Below is a small trained network, with its code and all its weights. Each question gives an input and a class and asks what happens when units are switched off, that is, made to give their printed mean instead of their output.

import numpy as np


def w(rows, s, z=0):
    codes = np.array(rows[::2]) - 128.0
    scale = np.full(codes.shape[1], s)
    scale[-1] = z or s
    return codes * scale


def f(y):
    return np.maximum(y, 0)


def log_softmax(a):
    a = a - a.max(-1, keepdims=True)
    return a - np.log(np.exp(a).sum(-1, keepdims=True))


def net(x, mask):
    res = np.array(x, float).reshape(1, 8) / 4 @ E
    y = f(res @ A[0][:, :-1].T + A[0][:, -1])
    res = res + np.where(mask, y, B[0][:, -1]) @ B[0][:, :-1]
    return log_softmax(res[-1] @ U[:, :-1].T + U[:, -1])


A, B = {}, {}
E = w([
[124,124,133,121,125,127],'x0',
[127,125,131,122,129,132],'x1',
[133,131,126,134,129,131],'x2',
[2,168,133,79,215,126],'x3',
[189,226,165,45,65,85],'x4',
[105,161,236,174,130,189],'x5',
[53,168,63,155,13,176],'x6',
[132,137,121,141,134,127],'x7',
],0.0085)
A[0] = w([
[140,89,8,60,144,72,10],'n0',
[71,162,123,102,169,119,59],'n1',
[117,168,209,168,137,173,21],'n2',
[114,126,195,78,88,85,72],'n3',
[92,68,110,133,124,148,89],'n4',
[97,164,121,172,71,135,119],'n5',
[118,90,98,156,157,151,33],'n6',
[146,212,139,132,132,75,82],'n7',
[177,118,154,130,213,113,37],'n8',
[73,173,75,141,71,170,39],'n9',
[80,156,118,83,169,146,206],'n10',
[152,175,137,78,112,115,38],'n11',
[146,116,159,120,165,129,73],'n12',
[160,218,128,51,88,122,95],'n13',
],0.013,0.014)
B[0] = w([
[67,217,255,186,39,94,182],'n0',
[173,78,165,137,32,150,161],'n1',
[61,225,202,189,69,35,149],'n2',
[97,94,92,153,101,137,160],'n3',
[108,100,125,153,160,114,159],'n4',
[162,119,137,72,154,125,184],'n5',
[68,70,159,203,213,158,140],'n6',
[99,70,112,131,145,174,173],'n7',
[93,105,134,18,116,86,166],'n8',
[118,91,173,4,157,86,172],'n9',
[235,130,99,161,97,163,251],'n10',
[37,46,139,179,154,155,155],'n11',
[91,102,94,87,76,86,144],'n12',
[98,83,103,188,192,126,236],'n13',
],0.0099,0.011)
U = w([
[44,197,168,169,83,77,132],'0',
[41,39,106,193,176,144,3],'1',
[101,99,135,9,128,75,49],'2',
[155,135,99,151,121,120,219],'3',
[152,141,89,154,118,108,212],'4',
[148,132,94,142,112,117,197],'5',
[226,71,119,171,44,136,23],'6',
[129,144,90,138,122,122,207],'7',
],0.012,0.013)

Each question gives the input, the list of numbers given to net, and the class t.
The units are the neurons (one row each of A and B). Each row of codes is followed by its name. A weight is (code - 128) times the scale printed after its matrix; where a second scale follows, it is the last column's (A, B and U).
mask holds one flag per neuron, in row order. A switched-off neuron (its flag False) gives its mean, the last column of its row in B, instead of its output. The means were averaged over made-up inputs and are rounded, as every weight is.
A unit's drop is (log p(t) with every unit on - log p(t) with that unit switched off) / (log p(t) with every unit on - log p(t) with every unit switched off).
The circuit of an input: a set's keep is (log p(t) with only the set's units on - log p(t) with every unit switched off) / (log p(t) with every unit on - log p(t) with every unit switched off). Starting from the 12 units with the biggest drops (on a tie, the unit counted first), units are removed one at a time, each time the one whose removal leaves the highest keep (on an exact tie, the one counted first), for as long as the keep stays at least 0.8.
units of the circuit, in order: the units of the circuit, biggest drop first
unit that matters most: the unit with the biggest drop
k most important neurons: the k neurons with the biggest drops, biggest first
drop when u is switched off: that unit's drop, to one decimal
input [2,-5,0,8,-4,4,2,4], class 6: units of the circuit, in order	(n10, n1)
input [1,-3,-7,3,2,3,-7,0], class 2: units of the circuit, in order	(n8)
input [0,2,2,-6,-4,-4,6,-3], class 2: 2 most important neurons	(n10, n9)
input [-5,4,-2,-3,2,-6,3,4], class 0: units of the circuit, in order	(n0, n10)
input [2,-5,8,-6,6,0,-1,-1], class 7: 2 most important neurons	(n10, n1)
input [1,4,6,7,-4,6,-4,7], class 4: 2 most important neurons	(n10, n0)
input [-4,-5,-1,3,8,-1,8,7], class 1: 4 most important neurons	(n13, n11, n7, n8)
input [5,-1,-7,3,7,-4,-2,7], class 1: 3 most important neurons	(n13, n11, n7)
input [-1,-1,-5,-5,-5,-7,6,-5], class 0: 2 most important neurons	(n0, n10)
input [-3,5,-3,-3,4,4,5,-5], class 2: units of the circuit, in order	(n10, n5)
input [1,-5,-4,0,-1,3,6,2], class 2: units of the circuit, in order	(n9, n5)
input [8,-3,-1,-3,-5,8,-6,0], class 0: 2 most important neurons	(n2, n10)
input [-8,0,3,-3,5,8,2,5], class 0: 2 most important neurons	(n2, n10)
input [4,-6,7,8,-6,2,-8,-7], class 2: unit that matters most	n8
input [-8,-5,-3,6,-2,7,5,8], class 3: 3 most important neurons	(n10, n0, n5)
input [5,-1,-5,-2,2,-6,3,-1], class 0: 2 most important neurons	(n0, n10)
input [-8,-7,3,8,-7,1,3,-8], class 3: 2 most important neurons	(n10, n13)
input [1,8,4,-8,4,4,5,-7], class 5: 2 most important neurons	(n10, n1)
input [4,-8,2,5,2,-3,8,2], class 2: 2 most important neurons	(n9, n5)
input [-4,-2,7,-8,-3,-6,-8,8], class 2: 2 most important neurons	(n8, n10)
input [1,7,1,7,0,4,6,-4], class 5: units of the circuit, in order	(n10)
input [-3,4,1,6,8,6,-6,6], class 1: drop when n1 is switched off	0.0
input [-8,-7,-1,6,-5,-2,8,-7], class 2: drop when n9 is switched off	1.0
input [-2,3,-1,-2,-2,3,6,4], class 2: drop when n5 is switched off	0.2
input [-5,-2,2,8,-6,-3,8,7], class 2: drop when n13 is switched off	0.1
